Below is a small trained network, with its code and all its weights. Each question gives an input and a target symbol and asks what happens when units are switched off, that is, made to give their printed mean instead of their output.

import numpy as np


def w(rows, s, z=0):
    codes = np.array(rows[::2]) - 128.0
    scale = np.full(codes.shape[1], s)
    scale[-1] = z or s
    return codes * scale


def norm(h):
    return h / np.sqrt((h * h).mean(-1, keepdims=True) + 1e-5)


def f(y):
    return y / 2 * (1 + np.tanh(0.7978845608 * (y + 0.044715 * y**3)))


def softmax(a):
    e = np.exp(a - a.max(-1, keepdims=True))
    return e / e.sum(-1, keepdims=True)


def log_softmax(a):
    a = a - a.max(-1, keepdims=True)
    return a - np.log(np.exp(a).sum(-1, keepdims=True))


def net(x, mask):
    ids = ['ΞΣΦΨαβγεζηθλμτω'.index(c) for c in x.split()]
    T = len(ids)
    res = E[ids] + P[:T]
    u = 0
    for l in range(2):
        q, k, v = (norm(res) @ M[l].T for M in (Q, K, V))
        z = softmax(np.where(np.tri(T) > 0, q @ k.T / 2**0.5, -1e9)) @ v
        res = res + np.where(mask[u], z, O[l][:, -1]) @ O[l][:, :-1]
        u += 1
        y = f(norm(res) @ A[l][:, :-1].T + A[l][:, -1])
        res = res + np.where(mask[u : u + 8], y, B[l][:, -1]) @ B[l][:, :-1]
        u += 8
    return log_softmax(norm(res)[-1] @ U[:, :-1].T + U[:, -1])


Q, K, V, O, A, B = {}, {}, {}, {}, {}, {}
E = w([
[90,175,168,155,201,113,83,56,95],'Ξ',
[190,94,163,147,125,205,166,77,56],'Σ',
[57,175,169,134,225,129,22,106,96],'Φ',
[116,73,170,137,189,121,86,133,115],'Ψ',
[79,145,225,177,199,145,182,172,137],'α',
[132,71,156,144,128,100,136,197,163],'β',
[222,121,153,103,53,142,73,105,59],'γ',
[100,128,117,54,250,141,131,135,136],'ε',
[84,84,154,152,167,164,142,210,204],'ζ',
[125,133,180,119,200,186,60,111,74],'η',
[100,152,130,214,157,167,76,96,151],'θ',
[65,156,153,181,170,76,98,52,139],'λ',
[179,69,192,160,123,119,39,167,65],'μ',
[74,138,193,162,199,162,84,139,126],'τ',
[99,131,99,218,198,220,103,109,181],'ω',
],0.014)
P = w([
[110,81,3,129,88,85,148,190,218],'0',
[107,127,173,150,150,145,89,193,156],'1',
[118,146,158,153,149,171,82,152,150],'2',
[143,132,171,118,141,169,79,147,135],'3',
[133,136,179,102,153,157,87,124,134],'4',
[149,146,184,109,145,169,80,108,118],'5',
[171,144,193,94,153,151,81,99,117],'6',
[168,151,188,96,167,181,89,73,120],'7',
[176,155,172,83,164,158,89,84,118],'8',
[158,161,184,63,174,147,83,74,107],'9',
[190,159,169,88,159,161,65,58,119],'10',
[190,164,185,61,172,160,64,81,103],'11',
[187,169,180,75,168,152,63,54,100],'12',
[187,158,197,69,165,153,56,53,111],'13',
],0.011)
Q[0] = w([
[101,208,94,138,112,36,168,135,190],'L0H1',
[148,144,196,125,182,189,2,139,134],'L0H1',
],0.0093)
K[0] = w([
[165,106,154,154,180,150,211,98,109],'L0H1',
[150,43,2,116,117,111,90,94,151],'L0H1',
],0.0083)
V[0] = w([
[82,155,141,84,188,127,7,160,105],'L0H1',
[127,54,133,110,159,207,147,138,123],'L0H1',
],0.011)
O[0] = w([
[56,236,172,115,87,198,56,148,136,136],'L0H1',
[36,6,167,71,88,229,115,136,138,249],'L0H1',
],0.014,0.0013)
A[0] = w([
[89,57,174,103,70,195,72,132,105,122],'L0N1',
[125,162,167,175,94,214,146,148,84,29],'L0N2',
[183,58,108,156,157,103,192,39,95,30],'L0N3',
[159,97,136,27,168,103,120,110,79,135],'L0N4',
[83,254,146,130,39,219,111,140,164,251],'L0N5',
[176,23,161,145,84,121,62,123,186,161],'L0N6',
[170,212,96,140,87,100,87,116,82,90],'L0N7',
[80,133,128,89,232,56,66,64,156,200],'L0N8',
],0.0082,0.0025)
B[0] = w([
[128,73,123,139,255,123,198,54,99,224],'L0N1',
[136,123,49,65,95,53,88,187,122,166],'L0N2',
[210,150,85,66,109,133,106,227,103,226],'L0N3',
[184,181,97,137,13,174,139,78,117,198],'L0N4',
[177,128,166,148,223,122,159,244,50,254],'L0N5',
[147,188,108,166,152,196,159,89,56,192],'L0N6',
[222,182,212,160,161,168,200,56,129,166],'L0N7',
[217,63,158,169,94,156,174,211,71,194],'L0N8',
],0.0071,0.0092)
Q[1] = w([
[138,113,193,130,228,161,127,117,94],'L1H1',
[75,129,136,124,102,78,105,86,255],'L1H1',
],0.0095)
K[1] = w([
[110,122,2,142,100,77,136,69,197],'L1H1',
[119,155,206,147,196,179,47,139,122],'L1H1',
],0.0089)
V[1] = w([
[149,149,114,189,191,191,59,55,2],'L1H1',
[159,53,242,65,77,136,224,89,66],'L1H1',
],0.0087)
O[1] = w([
[86,130,81,97,158,67,47,104,76,255],'L1H1',
[129,180,24,116,186,204,129,124,254,138],'L1H1',
],0.018,0.0056)
A[1] = w([
[219,118,84,131,151,108,200,178,180,21],'L1N1',
[131,60,111,143,79,194,196,99,119,191],'L1N2',
[134,193,205,179,141,93,111,150,113,126],'L1N3',
[207,110,125,177,155,92,150,105,99,252],'L1N4',
[130,149,117,60,124,148,123,84,85,88],'L1N5',
[96,169,138,94,96,63,8,185,65,120],'L1N6',
[162,115,70,138,119,64,123,97,104,140],'L1N7',
[73,142,54,110,217,140,107,126,140,220],'L1N8',
],0.011,0.0025)
B[1] = w([
[105,111,131,106,118,160,58,187,107,223],'L1N1',
[61,164,108,241,125,93,179,105,43,165],'L1N2',
[190,34,124,146,168,150,186,121,159,185],'L1N3',
[66,57,127,133,155,129,13,128,214,244],'L1N4',
[152,145,152,141,110,101,73,93,155,171],'L1N5',
[109,118,12,131,95,158,233,128,158,234],'L1N6',
[55,111,245,111,199,126,166,152,100,177],'L1N7',
[205,91,150,54,101,114,129,111,49,204],'L1N8',
],0.011)
U = w([
[182,178,68,184,198,57,157,155,116,51],'Ξ',
[159,80,31,96,144,172,174,87,200,66],'Σ',
[129,233,104,154,81,112,128,197,72,130],'Φ',
[222,188,124,75,88,176,79,41,76,205],'Ψ',
[141,175,176,131,138,178,175,154,187,126],'α',
[136,116,92,215,30,193,107,162,107,34],'β',
[153,119,107,112,111,97,14,188,181,102],'γ',
[178,96,160,116,170,189,113,120,58,109],'ε',
[58,143,116,200,138,163,152,61,148,128],'ζ',
[1,154,122,64,50,201,101,130,116,107],'η',
[146,73,161,95,11,85,166,142,105,153],'θ',
[162,115,175,132,164,72,159,84,192,131],'λ',
[57,142,22,95,146,16,110,98,102,93],'μ',
[88,37,95,155,175,132,138,198,66,254],'τ',
[29,88,143,171,132,114,87,39,102,17],'ω',
],0.0086,0.0045)

Each question gives the input, a string of symbols that net reads in full, and the target symbol t.
The units are the heads (2 rows each of Q, K, V and O) and the neurons (one row each of A and B). Each row of codes is followed by its name. A weight is (code - 128) times the scale printed after its matrix; where a second scale follows, it is the last column's (O, A, B and U).
mask holds one flag per unit, layer by layer, with each layer's heads first. A switched-off unit (its flag False) gives its mean, the last column of its rows in O or B, instead of its output. The means were averaged over made-up inputs and are rounded, as every weight is.
A unit's drop is (log p(t) with every unit on - log p(t) with that unit switched off) / (log p(t) with every unit on - log p(t) with every unit switched off).
The circuit of an input: a set's keep is (log p(t) with only the set's units on - log p(t) with every unit switched off) / (log p(t) with every unit on - log p(t) with every unit switched off). Starting from the 12 units with the biggest drops (on a tie, the unit counted first), units are removed one at a time, each time the one whose removal leaves the highest keep (on an exact tie, the one counted first), for as long as the keep stays at least 0.8.
units of the circuit, in order: the units of the circuit, biggest drop first
unit that matters most: the unit with the biggest drop
k most important neurons: the k neurons with the biggest drops, biggest first
k most important neurons of layer l: the k neurons of layer l with the biggest drops, biggest first
drop when u is switched off: that unit's drop, to one decimal
input Φ Ξ β Σ η Ψ ε α, target Φ: units of the circuit, in order : (L0H1)
input γ Σ β θ Ξ Ψ, target γ: 2 most important neurons of layer 1 : (L1N4 L1N6)
input θ Ξ γ Ξ Σ Σ, target θ: units of the circuit, in order : (L1H1 L0H1 L0N5)
input Σ γ γ Ξ Σ θ ω Ψ η γ Σ γ Φ, target Σ: units of the circuit, in order : (L1H1 L0H1)
input Ξ θ β γ η γ η β γ μ γ η Σ ε, target Ξ: units of the circuit, in order : (L0H1 L1N6 L1N1)
input Ξ Σ θ Σ Σ Φ ε ε γ μ λ, target Ξ: units of the circuit, in order : (L0H1 L1N1 L0N5)
input α η λ γ η ζ γ γ, target α: units of the circuit, in order : (L1H1 L0H1)
input α θ μ α γ Ξ α β Ξ θ, target α: units of the circuit, in order : (L1H1 L0H1)
input γ μ μ γ, target γ: 2 most important neurons of layer 1 : (L1N4 L1N8)
input γ Ψ μ, target γ: 3 most important neurons of layer 1 : (L1N4 L1N6 L1N2)
input ω γ θ Σ ε η γ, target ω: 2 most important neurons of layer 0 : (L0N1 L0N5)
input ω γ γ α Σ η γ Σ Σ Φ Σ η ε Σ, target ω: 2 most important neurons : (L0N1 L0N5)
input γ Ξ η Φ ω ζ ε γ γ, target γ: 2 most important neurons of layer 0 : (L0N1 L0N3)
input η μ ε η η ε ε, target η: units of the circuit, in order : (L0H1)
input γ η Φ Σ Φ, target γ: 2 most important neurons of layer 1 : (L1N4 L1N6)
input Ξ μ γ γ, target Ξ: 2 most important neurons : (L0N7 L1N6)
input Ξ ω λ γ ζ Σ, target Ξ: 2 most important neurons : (L0N7 L1N6)
input ζ ω ε Ψ η θ γ τ μ μ, target ζ: 2 most important neurons : (L1N2 L0N5)
input λ Φ β η γ η Σ γ γ λ, target λ: 2 most important neurons : (L0N7 L1N1)
input θ Ξ η θ ε η γ, target θ: most important neuron of layer 0 : (L0N1)
input μ α γ τ, target μ: 2 most important neurons of layer 0 : (L0N6 L0N1)
input Σ λ Ψ γ η γ γ γ μ ζ γ ω, target Σ: drop when L1H1 is switched off : 1.2
input γ γ η θ ε Σ τ β ε θ, target γ: drop when L1N4 is switched off : 0.2
input η η θ τ ε γ τ γ η β, target η: drop when L0H1 is switched off : 0.7
input β Φ θ Σ β γ γ γ η γ τ, target β: 2 most important neurons of layer 1 : (L1N2 L1N7)
input η γ α ε Φ γ Σ, target η: drop when L0N5 is switched off : -0.2
input Ξ Φ α ε Σ μ Σ η, target Ξ: unit that matters most : L0H1
input μ τ ε Ξ Ψ, target μ: 2 most important neurons : (L0N6 L1N6)
